Each row is followed by its class.
-15; 27; -15; 5; 27; 35; -15; 0; -28; 36; -2; 43; 18; 37; 42; -2; 15; -19; 22; -13; 9; -49; 32; -57; -37; 15; 33; -6; -28; -29; 44; -16  lag
7; -54; 21; 9; -61; -46; 10; -26; 23; -30; 62; -47; 13; 13; 22; 20; -7; 49; -36; 4; -12; 25; -15; 20; 19; 13; -20; -7; 19; 1; -2; 14  rizud
10; 41; -13; 48; 47; -31; -8; 22; -15; -1; -14; -44; -27; -23; 34; 44; 23; -36; 28; 7; -8; 8; -33; 76; -21; -9; 16; 26; 52; -5; -12; 7  mobo
9; 74; -29; -27; 7; 50; -16; 18; -11; 15; 11; 42; 14; 3; 27; 2; 1; -11; 14; 28; -13; -6; -31; -50; 4; -21; -1; 3; -18; 0; 10; 22  mobo
19; 28; 29; -2; 1; -6; 4; -22; 0; 13; 0; 88; -10; 17; 32; 15; 27; -18; 29; -2; -10; -58; -19; -36; -3; 8; 10; 9; -8; -9; 24; -45  baso
-33; -92; 8; 17; -3; -17; 3; 12; 23; -17; 68; -33; 19; 29; -17; -5; 0; 1; -19; -43; 33; -1; 61; 32; 5; 32; 47; -28; 17; -28; -1; -28  fov
-33; -19; -43; 25; 29; 14; -16; 21; -6; -9; 53; 19; -9; 45; 5; 20; -46; -48; 12; -46; 22; -13; 47; -22; -35; 17; 71; -49; -46; -18; 18; -14  lag
-7; 22; -40; 6; 73; -6; 30; 36; 33; -2; 11; -13; -9; 36; 1; -45; 49; -17; 50; 11; 5; -8; 7; 62; -50; 11; 0; 12; 55; 52; 25; 49  vok
-4; 66; 20; 15; 11; 43; -33; 13; -11; -10; 54; 33; -21; -8; -2; 17; -55; -6; -4; -18; 13; 24; -10; -25; -26; 11; 51; -45; -56; -19; 28; -50  fov
1; -18; -37; -7; 37; -22; -26; -25; 3; 38; -25; 1; 44; 5; -16; 4; 43; -13; 13; 15; 0; -44; 15; -28; -32; -38; -24; -3; 62; -7; 10; 43  Bonan
12; 26; 28; -17; 20; 6; -16; -16; -1; 15; -18; -2; -26; -21; -20; 6; -23; -11; 27; 21; -14; -5; -2; 15; -33; -5; 22; -23; -15; -1; -30; 4  baso
41; -17; -65; -44; 9; 14; -2; -3; 17; 14; -28; 24; 4; 0; 10; -32; 5; -2; 31; -43; -11; -42; 7; 54; -15; 17; 8; 51; -4; 5; -74; 76  Sini
7; -34; 3; -16; -4; -2; -47; -8; -9; -44; 58; 5; -4; -6; 40; 2; -36; 11; -59; -77; -38; 22; -2; 33; 3; 30; -2; 18; -35; -16; -21; 31  rizud
2; 10; -25; 22; 29; 1; -30; -3; -16; 3; -19; 50; -9; 20; 17; 15; 1; -26; 29; -33; 24; -49; 31; -47; -18; 27; 32; 6; 10; -25; -4; -27  fov
-23; 23; -5; -16; 10; 27; -16; -1; 1; 13; 52; -30; 2; 6; 28; 18; -1; 12; 36; -29; 6; -25; -11; 23; 14; -10; 9; 29; -4; -31; -2; 0  vok
-29; -50; -16; 4; 2; -36; 21; 57; -22; 10; -1; -59; 13; 20; -13; 13; 32; -2; 2; 35; 21; 13; 47; -12; -27; -41; -5; -31; 43; 4; -14; 36  mobo
2; -13; -27; -13; 7; 34; -11; 23; -31; 31; 15; 26; 19; 36; 20; 18; -5; -17; 0; -39; 13; -42; -2; -18; -24; 9; 51; -20; -11; -8; 31; -13  Sini
52; 23; -72; -25; 33; 37; -25; 26; -17; 41; -2; -10; 26; -30; 13; 2; -12; 2; 33; -22; -9; -24; -1; 35; -43; -42; 5; -15; -36; -9; -25; 77  Sini
-1; -7; -53; -3; 7; 13; -5; 9; 6; -44; 16; 40; 8; -11; -3; -10; 38; -16; -29; 20; -7; -62; 4; -14; -18; 24; 40; -18; 23; -17; -30; -45  fov
-2; 47; 5; 20; 44; 8; -34; -7; -32; 27; 0; 47; 5; 13; 57; 35; 2; -13; 29; -18; 10; -16; -12; -48; 17; -11; 17; 10; 14; -39; 34; -32  lag
-2; -19; -21; -10; 0; 36; 5; 2; 7; 2; 28; 0; -7; 29; 16; 13; 4; -24; 46; -34; 3; -45; 11; 13; 8; 21; 39; -3; -29; -5; -1; -25  baso
-33; 25; 18; -9; -42; -18; 17; -39; 19; 5; 0; 11; -6; 20; -3; 8; 10; -2; 13; -7; 1; -37; -9; 4; -28; 19; 18; 46; 1; -23; -17; -21  Bonan
-34; -13; -6; -9; 1; -28; 20; -18; 19; 18; -6; -5; 6; 0; -9; 7; 42; -26; 22; -11; 14; -23; -7; 27; -31; 14; 37; 33; 33; -2; 1; -17  Bonan
-36; 3; 24; -12; 12; 33; 36; 13; -11; 23; 42; 17; 3; 12; 4; 5; 19; -8; 16; 35; 4; 3; 6; -51; -60; 26; 59; -16; -21; 13; 22; -5  rizud
44; 21; -15; 19; 2; 3; 27; -14; 4; 49; -46; -6; -27; 10; 1; 15; 59; -8; 39; 27; -34; -24; -26; 24; -21; -47; -31; 2; 10; 13; 10; -1  mobo
26; 68; -44; -14; -21; 10; -22; -68; 36; -33; 8; 22; 2; -16; -23; -21; -17; 36; -8; 47; -26; 0; -39; 50; -17; -1; -19; 5; 13; 15; -30; 40  Bonan
47; 39; -2; 5; -23; -4; -30; 22; -14; 2; -10; 0; -18; -11; 38; 8; 9; 12; -15; -22; -29; 21; -31; -3; 7; -20; -55; 15; -14; 7; 14; -1  mobo
47; 15; -19; 1; 24; -30; -21; -24; -10; 38; -9; 86; 11; 14; 58; 24; -1; -29; 27; -25; -12; -62; -6; -65; -35; -4; 23; 7; -4; -19; 30; 32  lag
-40; 40; -39; -22; 12; 16; -2; 26; 3; -8; -13; -35; -12; 9; -17; -18; 19; 3; 28; 28; 10; -22; 5; -10; -17; -17; -17; 1; 10; 6; -27; 0  vok
-56; 17; -50; -7; 19; 41; -21; -5; 16; -24; 0; -21; -4; 26; -18; -25; -18; -25; 25; -13; 17; -21; 29; 14; 18; 28; -5; 11; -22; -3; -21; 3  vok
-20; 55; -36; -53; -34; 8; 10; -29; 21; -7; -26; -7; 20; -6; 4; -1; 14; 5; 39; 50; 5; -40; -78; -32; 36; -55; -42; 26; -24; 17; 3; 51  vok
-8; 42; -14; 2; -19; 7; 12; 22; -23; 26; -15; -9; -42; 14; 9; 15; 10; 3; 20; -15; -1; 13; 6; 39; -22; -20; 16; -12; -28; -9; -2; -48  mobo
-8; 17; -25; 4; 42; 6; 3; -50; -3; 22; 1; 4; 10; -21; 1; 37; 1; -4; 77; 52; 15; -29; -8; 7; -19; -67; 26; 12; -19; -33; -45; 90  lag
-68; -22; 4; -47; 33; 9; -18; 52; -15; 25; 29; -6; 39; 19; 15; -3; -10; -34; -12; -16; 18; 8; 37; -97; -11; 27; 47; -14; 22; -20; -9; -3  rizud
-50; -11; -17; 18; 33; -17; -5; 24; -2; 23; 2; -8; -5; 43; -2; -9; 19; -35; 24; -33; 37; -29; 48; -7; -42; 29; 22; -20; 12; 7; 55; -44  vok
18; -4; -14; -37; 50; -4; -10; 28; -6; 22; -21; 54; -29; 9; 1; -16; 14; -36; 25; -40; -9; -20; 12; 8; -43; 2; 41; -25; 6; 25; 3; -18  baso
-46; 9; 29; -12; -17; -29; 19; 20; 22; -2; 40; 15; 16; -11; -2; 32; 10; -37; 12; 9; 14; -18; -17; -72; 1; 19; 32; 47; 36; -28; -33; -27  Bonan
34; 77; -32; -25; -30; 33; -51; -8; -45; 0; -22; 26; 14; 14; 53; 1; -39; 35; -21; 13; -10; -11; -24; -72; -9; -6; -13; -36; -38; -2; 51; 8  lag
-32; -20; 4; -30; -22; -44; 42; 36; 10; 21; 10; -8; 36; 8; 29; 14; 22; -49; 3; -44; 7; -12; -26; -11; -3; 18; 35; 25; 9; 2; 52; -13  Bonan
31; 8; -42; 8; -28; -38; -4; 1; -17; -18; -48; 2; 10; 7; 48; 23; 12; -7; 16; -17; 15; -48; -30; -22; 4; 5; -6; 11; 7; 7; 32; 12  fov
-20; -18; 27; -10; 31; 31; -27; 27; -26; -8; 16; -2; -18; 28; -1; 9; -21; -27; -38; -32; -29; -8; 14; -31; 11; 35; 5; -12; 20; -8; 20; -35  vok
26; 18; -59; -27; 6; 6; -28; 30; 25; -29; 38; -47; 36; -31; 49; -11; 17; -8; 22; -5; 3; -24; -38; 42; 9; 16; 10; 6; 15; 20; 3; 28  baso
-23; -23; 29; 4; 2; -3; -16; -24; 9; -29; 26; -29; -2; 9; -1; -3; -7; 25; -26; 6; -18; 37; 6; 17; 17; 18; -23; 13; 21; -9; -39; 17  rizud
-11; -6; -22; 0; 50; -5; -4; -23; 39; 37; 12; 42; -10; 47; -50; 0; -7; -48; 37; -29; 0; -12; 9; -14; -48; -23; 25; -18; 16; 20; 17; 26  Bonan
-7; 3; -13; -38; 0; 5; 18; 38; -7; 7; -20; -29; -3; 6; 15; 10; 31; -24; 43; 4; 6; -32; -36; -12; -9; -25; 19; -7; -6; 23; 11; 0  baso
18; 20; -38; -26; -10; 28; 1; 28; 25; -18; -10; -28; 5; 3; 19; -30; 3; -7; -5; 4; -27; 4; -21; -15; 28; 23; -12; 5; 4; 8; -17; -4  lag
-23; 71; -27; -15; 46; 50; -23; 27; -25; 14; 24; 16; -14; 16; 2; 1; -9; 7; 30; 22; 13; -12; 15; -31; -31; 8; 32; -26; 24; 1; 11; -30  vok
19; 31; -35; -32; -16; 44; -26; 6; 33; -4; 85; 3; 20; -20; 5; -6; -25; 3; -21; -39; -34; -1; -13; 18; -3; 14; 17; 0; -26; -25; -14; -13  Bonan
12; 15; -16; -53; -24; -10; -32; 40; -11; 21; 29; 53; 47; 6; 85; -3; 2; -1; -11; -44; 6; -43; 0; -114; 14; 26; 18; 28; 5; -37; 14; -11  lag
-38; 75; -16; -20; -21; 12; 27; 44; -20; 5; 0; -20; -5; 13; 38; 12; 15; 5; 43; 27; 28; -22; -25; -34; -7; 19; 24; 13; 10; 7; 28; -44  vok
-13; -80; -21; 9; 14; -8; 28; 1; 20; 41; 23; 12; 41; 18; -27; -2; 48; -9; 16; 16; 45; -18; 27; 12; -3; 13; 44; -34; 54; 10; 18; -26  Sini
-26; 0; 31; -3; -18; -9; -12; -17; -15; -14; 40; -43; 28; -9; 2; 19; -27; 27; -35; 0; 2; 44; -10; 55; 2; 2; 11; -12; 8; -14; 32; 14  Bonan
13; 28; -42; 5; 24; 10; -29; 15; 10; -2; 67; 32; 24; 6; 55; 25; -4; -21; 16; -18; 2; -34; -24; -42; 3; -7; 36; -4; 3; -26; 18; -5  lag
-25; 13; 22; -5; -6; -4; 15; -10; 5; -9; 17; 6; -1; -25; 4; 4; 16; 7; -7; 39; -7; 22; -15; -17; -11; 18; 10; 6; -1; -1; -21; -17  rizud
47; 20; -38; -20; 16; 2; -44; 4; -15; 25; 18; 18; -3; 1; 50; 18; 5; 28; 21; -38; -12; 1; -32; -41; -28; -34; -20; 2; -2; 21; 21; 39  rizud
9; -18; -10; -35; 15; -1; -14; 20; 2; 18; -6; 2; 15; 1; 17; 3; 21; -22; 33; -9; 15; -23; -18; -31; 4; -3; 18; -13; 19; 25; 24; -3  baso
-17; 34; -88; -22; 37; -7; -36; 29; -8; -12; 35; 41; 23; 18; 37; 11; -12; -16; 7; -19; 8; -16; -2; -53; -18; -23; 20; -31; 7; -1; -4; 21  rizud
-63; 21; -63; 13; 18; -11; 28; 8; 22; -14; 46; -27; 32; 22; -2; 15; 13; -23; 58; 28; 51; -23; 17; 24; -43; 11; 62; 13; 33; -1; -9; 36  Bonan
51; 1; -3; -18; -17; 0; -3; -33; 20; 9; 9; 58; -2; 11; 48; -8; 27; 11; 40; -28; -10; -52; -7; 11; 10; 38; 1; 40; -2; 5; -3; -5  baso
-22; -41; -7; -28; -36; -37; -11; 25; 21; 3; -5; -13; 12; 12; 10; -17; 14; -22; -5; -60; 39; -30; -1; -40; -16; 26; 29; 7; -8; 5; 22; -26  fov
